M =
array([[128, 125, 127, 129, 121, 127, 123, 128, 128, 128],
       [128, 158, 140, 129, 143, 127, 129, 128, 127, 128]])
Find the maximum.
Answer: 158
The top-left entry -> 128
The entry directly above the largest entry is 125
Find the entry just left of 123.
Answer: 127
The bottom-right entry is 128

125  126  143  140  116  131  115  114  127  116  108
136  123  136  116  132  127  150  143  136  117  146
128  118  133  121  130  117  129  157  128  146  127
119  136  119  145  110  129  131  116  108  119  124
133  122  137  115  129  124  144  157  131  126  135
145  123  118  123  137  126  137  119  132  116  152
Rows and columns are numbered from 0.
Which number is the entry at row 0, column 0?
A: 125
Which number is the entry in the bottom-right corner?
A: 152
The entry at row 2, column 0 -> 128
The bottom-left entry: 145
The entry in row 1 and column 0 is 136
The entry in row 1 and column 1 is 123
Which number is the entry at row 2, column 2?
A: 133
Which number is the entry in row 0 and column 1?
A: 126
The entry in row 0 and column 2 is 143
The entry just left of 152: 116
The entry in the top-right corner: 108

arr = [134 145 107 107 141 117 119 119 140 108 144 110]
The third entry from the left is 107
Read off the entry just left of the largest entry.
134
Read off the entry just left of 140.
119
Read off the 4th entry from the end.
140

Read these off the matrix that follows. Rows and columns are numbered from 0.
1) Find the top-left entry.
2) Find the entry in row 0 and column 1.
3) Find the entry at row 2, column 1.
4) Find the entry in the bottom-right corner.
5) Find the top entry of the column that holds the smallest entry.
6) Find the entry just right of the smallest entry.
7) Find the entry just right of 115.
8) Find the top-right entry.
array([[136, 134, 126, 142, 116, 120],
       [144, 107, 103, 109, 123, 144],
       [130, 134, 131, 143, 115, 113],
       [140, 124, 116, 131, 119, 133],
       [141, 126, 122, 131, 121, 126],
       [132, 131, 130, 141, 116, 118],
       [138, 118, 110, 123, 123, 140],
       [134, 125, 123, 132, 120, 122],
       [144, 113, 107, 116, 122, 142],
       [132, 133, 127, 138, 116, 117],
       [137, 124, 118, 126, 120, 131]])
1) 136
2) 134
3) 134
4) 131
5) 126
6) 109
7) 113
8) 120

A =
[[154 102 155 102 102]
 [126 127 128 128 128]
 [154 102 155 102 102]
 [126 127 127 129 128]
 [126 127 128 128 128]
 [126 127 128 129 128]
 [103 153 103 153 153]
 [154 102 155 102 102]
 [103 152 103 153 153]
 [126 127 128 129 128]
 [126 127 128 128 128]
 [103 153 103 153 153]
 [154 102 155 102 102]
 [126 127 128 128 128]]
Rows and columns are numbered from 0.
The top-left entry -> 154
The entry in row 0 and column 2 is 155
The entry just left of 152 is 103
The entry at row 2, column 2?
A: 155
The top-right entry?
A: 102
The entry at row 0, column 1 is 102
The bottom-right entry is 128
The entry in row 1 and column 0?
A: 126
The entry in the bottom-left corner is 126
The entry at row 1, column 1 is 127
The entry at row 2, column 0 is 154

Questions about the matrix below.
1) Report the smallest entry.
2) Report the entry in the top-left corner.
3) Report the smallest entry in the first row.
4) Report the entry directly below 139.
5) Report the entry just left of 117.
6) Report the entry in the bottom-right corner.
7) Report the bottom-left entry.
8) Report the entry just left of the largest entry.
[[134 125 135 135 130 135]
 [124 128 129 133 132 131]
 [143 141 136 131 134 133]
 [109 111 117 122 118 120]
 [140 153 135 133 143 133]
 [133 143 133 134 139 133]
 [145 143 137 132 137 135]
 [119 127 120 121 124 120]]
1) 109
2) 134
3) 125
4) 137
5) 111
6) 120
7) 119
8) 140

Read these off the row that follows.
1) Which number is the 2nd largest entry?
2) Which number is the 1st entry from the left?
3) Which number is the second-last entry?
4) Which number is the 2nd entry from the left?
[128  99 155 157 124 128 131 139 131 108 107 129]
1) 155
2) 128
3) 107
4) 99
